Below are the code and all the weights of a small trained network. Each question names an input and a class and asks about switching units off, where a switched-off unit gives its printed mean instead of its output.

import numpy as np


def w(rows, s, z=0):
    codes = np.array(rows[::2]) - 128.0
    scale = np.full(codes.shape[1], s)
    scale[-1] = z or s
    return codes * scale


def f(y):
    return np.maximum(y, 0)


def log_softmax(a):
    a = a - a.max(-1, keepdims=True)
    return a - np.log(np.exp(a).sum(-1, keepdims=True))


def net(x, mask):
    res = np.array(x, float).reshape(1, 7) / 4 @ E
    y = f(res @ A[0][:, :-1].T + A[0][:, -1])
    res = res + np.where(mask, y, B[0][:, -1]) @ B[0][:, :-1]
    return log_softmax(res[-1] @ U[:, :-1].T + U[:, -1])


A, B = {}, {}
E = w([
[72,4,219,55,154,70,118],'x0',
[91,169,120,201,192,50,28],'x1',
[140,123,120,118,137,123,124],'x2',
[252,116,199,202,100,124,114],'x3',
[133,123,123,124,133,129,124],'x4',
[132,119,123,130,135,134,125],'x5',
[117,138,140,133,118,132,130],'x6',
],0.013)
A[0] = w([
[239,108,213,179,62,129,81,176],'n1',
[92,148,126,168,157,93,11,144],'n2',
[117,175,103,197,169,82,120,135],'n3',
[91,200,43,87,126,188,102,184],'n4',
[59,110,104,73,136,160,175,255],'n5',
[41,133,96,84,177,96,106,153],'n6',
[188,127,143,151,91,135,134,157],'n7',
[133,146,139,242,120,80,31,122],'n8',
[74,66,237,133,164,57,82,117],'n9',
[112,150,112,114,112,133,115,133],'n10',
[209,190,98,189,129,100,120,129],'n11',
[75,183,92,121,185,99,72,125],'n12',
[158,164,37,130,62,195,195,233],'n13',
[167,98,207,154,110,76,107,98],'n14',
[123,27,169,72,88,131,193,149],'n15',
[24,76,140,195,177,96,81,119],'n16',
],0.012,0.0077)
B[0] = w([
[187,67,221,107,158,110,132,238],'n1',
[164,93,70,166,109,56,156,221],'n2',
[107,133,135,214,158,43,83,195],'n3',
[161,184,49,179,100,150,78,222],'n4',
[72,194,46,73,128,210,139,232],'n5',
[109,121,77,134,83,85,190,220],'n6',
[158,112,227,151,124,129,172,180],'n7',
[181,145,101,177,210,67,135,227],'n8',
[142,87,92,28,197,82,113,251],'n9',
[87,131,141,135,69,169,121,149],'n10',
[158,166,162,181,138,102,188,213],'n11',
[73,89,91,187,73,24,150,204],'n12',
[179,214,144,130,1,183,136,255],'n13',
[170,59,162,105,169,129,54,187],'n14',
[23,190,220,201,219,200,161,226],'n15',
[149,87,62,106,96,18,128,221],'n16',
],0.0095,0.021)
U = w([
[149,196,94,68,66,171,134,235],'0',
[93,136,89,186,79,123,92,149],'1',
[10,150,108,111,158,167,149,159],'2',
[102,97,94,65,101,93,177,118],'3',
[202,115,185,82,42,153,194,195],'4',
[163,145,145,171,162,119,140,6],'5',
[93,95,215,113,170,175,141,143],'6',
[169,83,124,88,160,116,40,55],'7',
],0.014,0.0022)

Each question gives the input, the list of numbers given to net, and the class t.
The units are the neurons (one row each of A and B). Each row of codes is followed by its name. A weight is (code - 128) times the scale printed after its matrix; where a second scale follows, it is the last column's (A, B and U).
mask holds one flag per neuron, in row order. A switched-off neuron (its flag False) gives its mean, the last column of its row in B, instead of its output. The means were averaged over made-up inputs and are rounded, as every weight is.
A unit's drop is (log p(t) with every unit on - log p(t) with that unit switched off) / (log p(t) with every unit on - log p(t) with every unit switched off).
The circuit of an input: a set's keep is (log p(t) with only the set's units on - log p(t) with every unit switched off) / (log p(t) with every unit on - log p(t) with every unit switched off). Starting from the 12 units with the biggest drops (on a tie, the unit counted first), units are removed one at a time, each time the one whose removal leaves the highest keep (on an exact tie, the one counted first), for as long as the keep stays at least 0.8.
circuit, biggest first: the units of the circuit, biggest drop first
k most important neurons: the k neurons with the biggest drops, biggest first
drop when u is switched off: that unit's drop, to one decimal
input [3,-8,3,-1,4,3,4], class 2: circuit, biggest first -> n15
input [1,8,7,6,6,-1,5], class 7: 3 most important neurons -> n14, n15, n9
input [0,-8,2,-8,4,-5,-6], class 0: 2 most important neurons -> n13, n4
input [-8,-3,8,1,5,2,0], class 4: 3 most important neurons -> n5, n7, n11
input [2,-7,0,0,2,-4,-3], class 2: 3 most important neurons -> n15, n1, n5
input [6,1,2,6,8,-3,6], class 7: 2 most important neurons -> n9, n14
input [-2,-8,-8,-6,0,-1,1], class 0: drop when n13 is switched off -> 0.3
input [4,7,1,4,3,8,0], class 7: drop when n10 is switched off -> 0.0
input [1,-8,-2,5,0,-3,-2], class 6: drop when n15 is switched off -> 0.9
input [-4,0,-7,-2,-7,-5,4], class 0: drop when n13 is switched off -> 0.2
